Below is a small trained network, with its code and all its weights. Each question gives an input and a class and asks what happens when units are switched off, that is, made to give their printed mean instead of their output.

import numpy as np


def w(rows, s, z=0):
    codes = np.array(rows[::2]) - 128.0
    scale = np.full(codes.shape[1], s)
    scale[-1] = z or s
    return codes * scale


def f(y):
    return y / 2 * (1 + np.tanh(0.7978845608 * (y + 0.044715 * y**3)))


def log_softmax(a):
    a = a - a.max(-1, keepdims=True)
    return a - np.log(np.exp(a).sum(-1, keepdims=True))


def net(x, mask):
    res = np.array(x, float).reshape(1, 7) / 4 @ E
    y = f(res @ A[0][:, :-1].T + A[0][:, -1])
    res = res + np.where(mask, y, B[0][:, -1]) @ B[0][:, :-1]
    return log_softmax(res[-1] @ U[:, :-1].T + U[:, -1])


A, B = {}, {}
E = w([
[165,25,164,73],'x0',
[127,127,120,124],'x1',
[132,130,146,138],'x2',
[98,180,214,9],'x3',
[126,126,119,124],'x4',
[15,85,153,160],'x5',
[128,127,127,128],'x6',
],0.013)
A[0] = w([
[156,72,150,155,145],'neuron 0',
[89,173,118,89,120],'neuron 1',
[77,182,111,125,215],'neuron 2',
[146,77,76,122,115],'neuron 3',
[187,70,127,124,240],'neuron 4',
[52,123,126,155,110],'neuron 5',
[47,89,131,125,199],'neuron 6',
[57,98,161,143,182],'neuron 7',
[74,98,154,119,124],'neuron 8',
[91,238,139,132,158],'neuron 9',
[111,86,173,82,149],'neuron 10',
[133,153,97,167,160],'neuron 11',
[135,164,90,161,125],'neuron 12',
[95,141,67,178,214],'neuron 13',
[134,136,79,175,255],'neuron 14',
[163,125,141,88,192],'neuron 15',
[135,61,95,159,225],'neuron 16',
[152,179,124,83,99],'neuron 17',
[187,123,98,186,249],'neuron 18',
[129,171,96,192,198],'neuron 19',
[51,65,135,163,206],'neuron 20',
[116,120,188,7,127],'neuron 21',
[148,155,130,199,217],'neuron 22',
[96,143,124,143,136],'neuron 23',
[94,175,151,84,149],'neuron 24',
],0.02,0.0057)
B[0] = w([
[160,100,12,161,175],'neuron 0',
[153,188,160,201,168],'neuron 1',
[160,131,232,151,186],'neuron 2',
[181,101,93,154,173],'neuron 3',
[252,118,58,89,195],'neuron 4',
[99,92,210,181,195],'neuron 5',
[54,152,89,203,212],'neuron 6',
[58,157,108,183,207],'neuron 7',
[53,145,113,162,180],'neuron 8',
[255,146,201,213,202],'neuron 9',
[72,239,58,147,197],'neuron 10',
[70,130,140,66,183],'neuron 11',
[97,105,138,115,179],'neuron 12',
[71,92,136,91,226],'neuron 13',
[105,60,101,58,215],'neuron 14',
[182,152,168,49,172],'neuron 15',
[154,30,63,161,215],'neuron 16',
[203,128,237,149,166],'neuron 17',
[147,82,78,70,217],'neuron 18',
[16,125,166,39,214],'neuron 19',
[20,52,103,186,235],'neuron 20',
[115,227,121,83,250],'neuron 21',
[59,82,130,46,199],'neuron 22',
[105,87,170,142,157],'neuron 23',
[141,211,161,179,188],'neuron 24',
],0.0088,0.023)
U = w([
[114,130,130,8,254],'0',
[188,83,92,104,146],'1',
[184,160,175,121,243],'2',
[150,194,132,42,18],'3',
[70,70,147,138,103],'4',
[112,79,71,195,102],'5',
[112,172,152,211,86],'6',
[38,196,106,110,63],'7',
],0.014,0.0042)

Each question gives the input, the list of numbers given to net, and the class t.
The units are the neurons (one row each of A and B). Each row of codes is followed by its name. A weight is (code - 128) times the scale printed after its matrix; where a second scale follows, it is the last column's (A, B and U).
mask holds one flag per neuron, in row order. A switched-off neuron (its flag False) gives its mean, the last column of its row in B, instead of its output. The means were averaged over made-up inputs and are rounded, as every weight is.
A unit's drop is (log p(t) with every unit on - log p(t) with that unit switched off) / (log p(t) with every unit on - log p(t) with every unit switched off).
The circuit of an input: a set's keep is (log p(t) with only the set's units on - log p(t) with every unit switched off) / (log p(t) with every unit on - log p(t) with every unit switched off). Starting from the 12 units with the biggest drops (on a tie, the unit counted first), units are removed one at a time, each time the one whose removal leaves the highest keep (on an exact tie, the one counted first), for as long as the keep stays at least 0.8.
circuit, biggest first: the units of the circuit, biggest drop first
most important unit: the unit with the biggest drop
k most important neurons: the k neurons with the biggest drops, biggest first
drop of u: that unit's drop, to one decimal
input [1,-1,5,6,-5,-7,4], class 3: circuit, biggest first -> (neuron 21; neuron 20)
input [7,-3,4,-5,7,0,-6], class 1: circuit, biggest first -> (neuron 4)
input [0,2,-4,3,8,-7,2], class 2: 2 most important neurons -> (neuron 17; neuron 19)
input [-7,-3,2,1,-3,-8,6], class 2: 2 most important neurons -> (neuron 9; neuron 17)
input [-1,-8,-2,-7,-2,1,3], class 4: 2 most important neurons -> (neuron 21; neuron 16)
input [-4,-8,-1,1,4,-7,2], class 2: 2 most important neurons -> (neuron 9; neuron 17)
input [0,-7,-7,1,-8,-8,-3], class 2: 2 most important neurons -> (neuron 17; neuron 19)
input [7,-4,-7,0,-8,-7,-6], class 1: 2 most important neurons -> (neuron 4; neuron 19)
input [-5,5,-5,0,-1,0,-1], class 0: 2 most important neurons -> (neuron 20; neuron 6)
input [1,-7,-5,0,1,6,-1], class 5: 2 most important neurons -> (neuron 19; neuron 21)
input [-5,-1,8,4,-5,-7,8], class 2: drop of neuron 3 -> 0.0
input [0,-1,-1,-6,-1,2,7], class 4: drop of neuron 19 -> 0.7
input [0,-3,-3,8,2,7,-7], class 6: drop of neuron 9 -> 0.2
input [-7,2,5,0,7,-5,-8], class 0: most important unit -> neuron 19
